Below is a small trained network, with its code and all its weights. Each question gives an input and a class and asks what happens when units are switched off, that is, made to give their printed mean instead of their output.

import numpy as np


def w(rows, s, z=0):
    codes = np.array(rows[::2]) - 128.0
    scale = np.full(codes.shape[1], s)
    scale[-1] = z or s
    return codes * scale


def f(y):
    return np.maximum(y, 0)


def log_softmax(a):
    a = a - a.max(-1, keepdims=True)
    return a - np.log(np.exp(a).sum(-1, keepdims=True))


def net(x, mask):
    res = np.array(x, float).reshape(1, 8) / 4 @ E
    y = f(res @ A[0][:, :-1].T + A[0][:, -1])
    res = res + np.where(mask, y, B[0][:, -1]) @ B[0][:, :-1]
    return log_softmax(res[-1] @ U[:, :-1].T + U[:, -1])


A, B = {}, {}
E = w([
[118,97,216,113,146,220,218,139,134,240,132],'x0',
[127,111,159,148,118,127,125,139,146,110,131],'x1',
[128,135,112,124,140,129,129,125,121,137,129],'x2',
[131,132,124,128,128,117,132,130,129,139,127],'x3',
[22,175,109,168,116,141,147,63,188,117,54],'x4',
[130,127,116,116,146,122,124,131,138,140,124],'x5',
[139,110,247,115,201,72,120,22,76,122,88],'x6',
[117,39,53,120,122,107,174,29,155,113,205],'x7',
],0.012)
A[0] = w([
[222,81,140,100,137,119,114,167,67,125,177,55],'N0',
[146,146,111,123,115,84,60,119,114,63,158,97],'N1',
[164,176,168,139,171,137,101,143,114,120,72,75],'N2',
[136,116,189,118,174,78,102,53,100,135,88,80],'N3',
[122,141,92,138,118,98,61,129,116,93,125,98],'N4',
[141,99,166,123,149,195,204,130,131,191,128,117],'N5',
[126,98,148,112,105,141,152,128,131,184,110,96],'N6',
[178,122,140,133,147,106,135,153,119,130,161,1],'N7',
[105,158,58,144,89,169,165,183,174,122,144,98],'N8',
[128,49,102,119,120,100,154,58,155,109,186,76],'N9',
[96,156,172,121,156,96,138,74,141,103,103,69],'N10',
[148,120,187,114,182,88,132,62,78,108,106,89],'N11',
[63,89,101,148,118,102,167,92,150,131,97,61],'N12',
[143,195,152,146,110,120,130,190,120,152,113,50],'N13',
[113,214,176,135,139,140,78,192,118,123,41,67],'N14',
[151,112,148,87,158,115,115,146,76,112,166,94],'N15',
[60,205,123,175,127,134,142,60,196,128,35,13],'N16',
[134,60,91,137,135,117,194,75,136,117,167,29],'N17',
[143,163,88,121,79,173,125,188,199,116,166,72],'N18',
[98,113,172,99,119,202,194,114,118,168,101,76],'N19',
[248,106,144,107,121,104,82,147,102,160,184,5],'N20',
[137,150,153,118,121,144,80,166,90,138,98,51],'N21',
[146,151,84,132,121,33,65,107,127,50,80,91],'N22',
],0.013,0.0054)
B[0] = w([
[35,79,130,201,100,189,168,82,158,105,22,231],'N0',
[142,186,193,159,171,112,103,130,186,166,142,210],'N1',
[162,126,89,40,164,85,151,151,132,106,134,201],'N2',
[117,92,99,102,68,119,36,200,49,196,180,239],'N3',
[125,169,155,167,155,135,111,106,164,181,189,197],'N4',
[165,238,190,182,190,126,86,117,191,175,185,247],'N5',
[161,143,135,128,150,115,122,90,186,157,194,182],'N6',
[110,113,164,166,113,130,137,95,120,108,80,161],'N7',
[113,90,94,125,49,130,56,238,112,143,158,237],'N8',
[202,151,97,18,144,60,218,106,84,25,131,234],'N9',
[101,91,67,144,99,150,77,193,116,149,144,200],'N10',
[139,62,94,112,68,137,65,219,85,183,197,236],'N11',
[113,102,107,99,157,155,154,71,126,88,78,201],'N12',
[134,152,83,62,138,88,165,114,96,82,157,192],'N13',
[178,137,99,44,173,76,199,95,78,43,102,247],'N14',
[101,114,112,145,129,188,121,106,121,121,90,188],'N15',
[43,62,100,200,125,228,195,66,152,111,25,249],'N16',
[178,128,123,76,141,71,213,124,104,65,158,217],'N17',
[129,97,88,96,87,139,45,187,74,176,159,227],'N18',
[146,167,206,174,159,120,75,116,189,150,133,228],'N19',
[58,83,97,168,139,179,172,74,141,127,73,222],'N20',
[145,107,103,92,175,77,186,125,124,69,123,185],'N21',
[159,183,255,188,165,136,125,101,208,180,204,249],'N22',
],0.0092,0.017)
U = w([
[144,208,194,169,189,114,97,96,215,163,155,195],'0',
[116,49,92,108,53,123,57,195,83,161,143,97],'1',
[166,128,104,41,174,56,180,81,105,19,100,5],'2',
[46,52,117,186,128,186,146,54,161,100,2,222],'3',
],0.0099,0.0012)

Each question gives the input, the list of numbers given to net, and the class t.
The units are the neurons (one row each of A and B). Each row of codes is followed by its name. A weight is (code - 128) times the scale printed after its matrix; where a second scale follows, it is the last column's (A, B and U).
mask holds one flag per neuron, in row order. A switched-off neuron (its flag False) gives its mean, the last column of its row in B, instead of its output. The means were averaged over made-up inputs and are rounded, as every weight is.
A unit's drop is (log p(t) with every unit on - log p(t) with that unit switched off) / (log p(t) with every unit on - log p(t) with every unit switched off).
The circuit of an input: a set's keep is (log p(t) with only the set's units on - log p(t) with every unit switched off) / (log p(t) with every unit on - log p(t) with every unit switched off). Starting from the 12 units with the biggest drops (on a tie, the unit counted first), units are removed one at a time, each time the one whose removal leaves the highest keep (on an exact tie, the one counted first), for as long as the keep stays at least 0.8.
circuit, biggest first: the units of the circuit, biggest drop first
most important unit: the unit with the biggest drop
k most important neurons: the k neurons with the biggest drops, biggest first
drop of u: that unit's drop, to one decimal
input [-3,8,4,0,-2,-4,4,4], class 1: circuit, biggest first	N11
input [-4,3,3,4,-6,4,6,0], class 1: 3 most important neurons	N11; N3; N16
input [-5,-7,-4,8,-1,-6,-3,5], class 0: 2 most important neurons	N22; N14
input [-8,6,4,4,-6,6,-8,-3], class 0: 3 most important neurons	N22; N1; N4
input [-6,2,8,4,-5,-2,-5,7], class 2: 4 most important neurons	N9; N17; N5; N19
input [-1,5,-5,-5,7,-8,-7,-6], class 1: 3 most important neurons	N8; N18; N0
input [-4,7,-8,-1,8,4,8,-8], class 1: 2 most important neurons	N3; N11
input [-5,2,-6,-5,-8,5,1,7], class 3: 4 most important neurons	N0; N20; N14; N15
input [6,0,-5,-2,-7,3,2,7], class 2: 3 most important neurons	N9; N17; N16
input [3,5,-7,1,-4,-6,2,-1], class 3: 2 most important neurons	N22; N0
input [6,3,-4,-2,7,-1,-7,8], class 2: 3 most important neurons	N9; N17; N12
input [-2,2,0,5,-6,-6,2,5], class 3: 3 most important neurons	N0; N20; N14
input [4,-5,7,-6,6,-7,-6,-6], class 1: 2 most important neurons	N8; N18
input [-7,-1,-7,7,3,-6,5,-8], class 2: circuit, biggest first	N14
input [-1,-1,5,-7,-5,3,4,-4], class 3: 4 most important neurons	N0; N20; N9; N8
input [7,-2,1,8,2,-7,5,7], class 0: 2 most important neurons	N5; N19
input [-2,0,3,6,-3,6,-2,1], class 3: drop of N11	0.3
input [-2,1,2,3,3,-3,-3,4], class 2: drop of N3	1.7
input [2,-2,-5,5,1,8,7,-7], class 1: drop of N17	0.1
input [-4,-7,8,-4,5,4,-6,-7], class 2: most important unit	N14
input [2,-1,4,3,-3,2,2,2], class 3: drop of N0	0.2
